Below are the code and all the weights of a small trained network. Each question names an input and a class and asks about switching units off, where a switched-off unit gives its printed mean instead of its output.

import numpy as np


def w(rows, s, z=0):
    codes = np.array(rows[::2]) - 128.0
    scale = np.full(codes.shape[1], s)
    scale[-1] = z or s
    return codes * scale


def f(y):
    return y / 2 * (1 + np.tanh(0.7978845608 * (y + 0.044715 * y**3)))


def log_softmax(a):
    a = a - a.max(-1, keepdims=True)
    return a - np.log(np.exp(a).sum(-1, keepdims=True))


def net(x, mask):
    res = np.array(x, float).reshape(1, 5) / 4 @ E
    y = f(res @ A[0][:, :-1].T + A[0][:, -1])
    res = res + np.where(mask, y, B[0][:, -1]) @ B[0][:, :-1]
    return log_softmax(res[-1] @ U[:, :-1].T + U[:, -1])


A, B = {}, {}
E = w([
[117,118,118,51,154,39],'x0',
[249,67,69,175,53,88],'x1',
[238,189,171,114,213,107],'x2',
[124,3,145,68,112,212],'x3',
[203,182,17,68,86,99],'x4',
],0.0045)
A[0] = w([
[84,51,166,102,131,212,156],'N0',
[141,175,150,135,147,156,123],'N1',
[102,84,121,137,122,151,224],'N2',
[119,123,133,105,139,116,165],'N3',
[247,157,98,111,130,86,252],'N4',
[188,116,158,62,186,48,173],'N5',
[221,150,86,127,122,139,201],'N6',
[102,147,116,130,121,117,161],'N7',
[11,195,78,86,123,105,183],'N8',
[165,131,126,118,137,100,197],'N9',
[139,108,163,78,180,75,178],'N10',
[100,138,126,105,128,119,177],'N11',
[100,99,168,96,148,215,139],'N12',
[163,32,91,137,82,129,165],'N13',
[83,69,129,133,111,169,230],'N14',
[117,156,162,215,125,104,185],'N15',
[249,166,63,152,93,151,174],'N16',
[50,157,117,97,129,131,189],'N17',
[157,122,108,133,117,122,188],'N18',
[90,140,180,134,158,176,159],'N19',
[132,140,165,180,141,105,162],'N20',
[92,38,86,149,61,101,124],'N21',
[134,149,176,205,140,97,167],'N22',
[94,138,183,156,141,140,189],'N23',
],0.012,0.0021)
B[0] = w([
[125,52,227,141,112,156,234],'N0',
[119,155,105,85,167,102,150],'N1',
[107,87,130,139,113,161,172],'N2',
[113,141,131,136,114,131,140],'N3',
[229,162,160,37,100,74,254],'N4',
[117,210,144,80,58,164,206],'N5',
[209,99,141,106,128,71,209],'N6',
[130,136,123,155,121,113,145],'N7',
[100,168,118,253,75,60,228],'N8',
[154,147,140,100,111,126,161],'N9',
[84,169,145,106,93,154,175],'N10',
[114,143,128,155,113,122,148],'N11',
[120,97,215,124,152,114,205],'N12',
[150,56,56,116,56,141,193],'N13',
[89,65,148,139,109,171,203],'N14',
[171,156,88,167,157,186,187],'N15',
[205,65,119,123,179,46,244],'N16',
[92,153,135,196,122,89,189],'N17',
[155,107,116,125,120,117,152],'N18',
[93,148,144,109,217,110,197],'N19',
[154,142,106,129,154,176,162],'N20',
[36,99,23,50,138,120,191],'N21',
[171,149,94,136,167,196,181],'N22',
[104,146,121,134,198,142,188],'N23',
],0.031,0.006)
U = w([
[83,181,143,85,206,135,5],'0',
[159,49,200,120,84,143,78],'1',
[58,56,30,96,64,158,121],'2',
[69,200,116,226,103,58,174],'3',
[248,121,110,79,138,12,127],'4',
[159,184,70,151,201,223,150],'5',
[46,95,253,132,162,190,151],'6',
[148,213,154,47,40,133,173],'7',
],0.0044,0.0022)

Each question gives the input, the list of numbers given to net, and the class t.
The units are the neurons (one row each of A and B). Each row of codes is followed by its name. A weight is (code - 128) times the scale printed after its matrix; where a second scale follows, it is the last column's (A, B and U).
mask holds one flag per neuron, in row order. A switched-off neuron (its flag False) gives its mean, the last column of its row in B, instead of its output. The means were averaged over made-up inputs and are rounded, as every weight is.
A unit's drop is (log p(t) with every unit on - log p(t) with that unit switched off) / (log p(t) with every unit on - log p(t) with every unit switched off).
The circuit of an input: a set's keep is (log p(t) with only the set's units on - log p(t) with every unit switched off) / (log p(t) with every unit on - log p(t) with every unit switched off). Starting from the 12 units with the biggest drops (on a tie, the unit counted first), units are removed one at a time, each time the one whose removal leaves the highest keep (on an exact tie, the one counted first), for as long as the keep stays at least 0.8.
circuit, biggest first: the units of the circuit, biggest drop first
most important unit: the unit with the biggest drop
top k neurons: the k neurons with the biggest drops, biggest first
drop of u: that unit's drop, to one decimal
input [-8,-4,-7,-8,-6], class 5: circuit, biggest first -> (N15)
input [-5,1,-7,6,-3], class 6: top 3 neurons -> (N0, N12, N14)
input [6,5,3,0,-8], class 7: circuit, biggest first -> (N5, N16)
input [-2,0,-8,7,-6], class 6: top 2 neurons -> (N0, N12)
input [1,3,-5,1,-6], class 2: top 2 neurons -> (N21, N13)
input [7,3,5,-5,0], class 7: top 2 neurons -> (N5, N10)
input [-6,8,1,6,-5], class 2: top 3 neurons -> (N21, N13, N4)
input [-6,2,-8,5,-7], class 6: top 2 neurons -> (N0, N12)
input [2,-7,-6,8,8], class 6: top 3 neurons -> (N0, N12, N14)
input [0,-7,-2,6,8], class 3: top 2 neurons -> (N8, N17)
input [3,5,-5,-8,-5], class 5: drop of N15 -> 0.1
input [-1,-3,-3,-6,-6], class 5: drop of N22 -> 0.4
input [-6,-1,5,-7,-2], class 5: drop of N22 -> 0.2
input [4,-8,-5,1,-7], class 6: most important unit -> N0
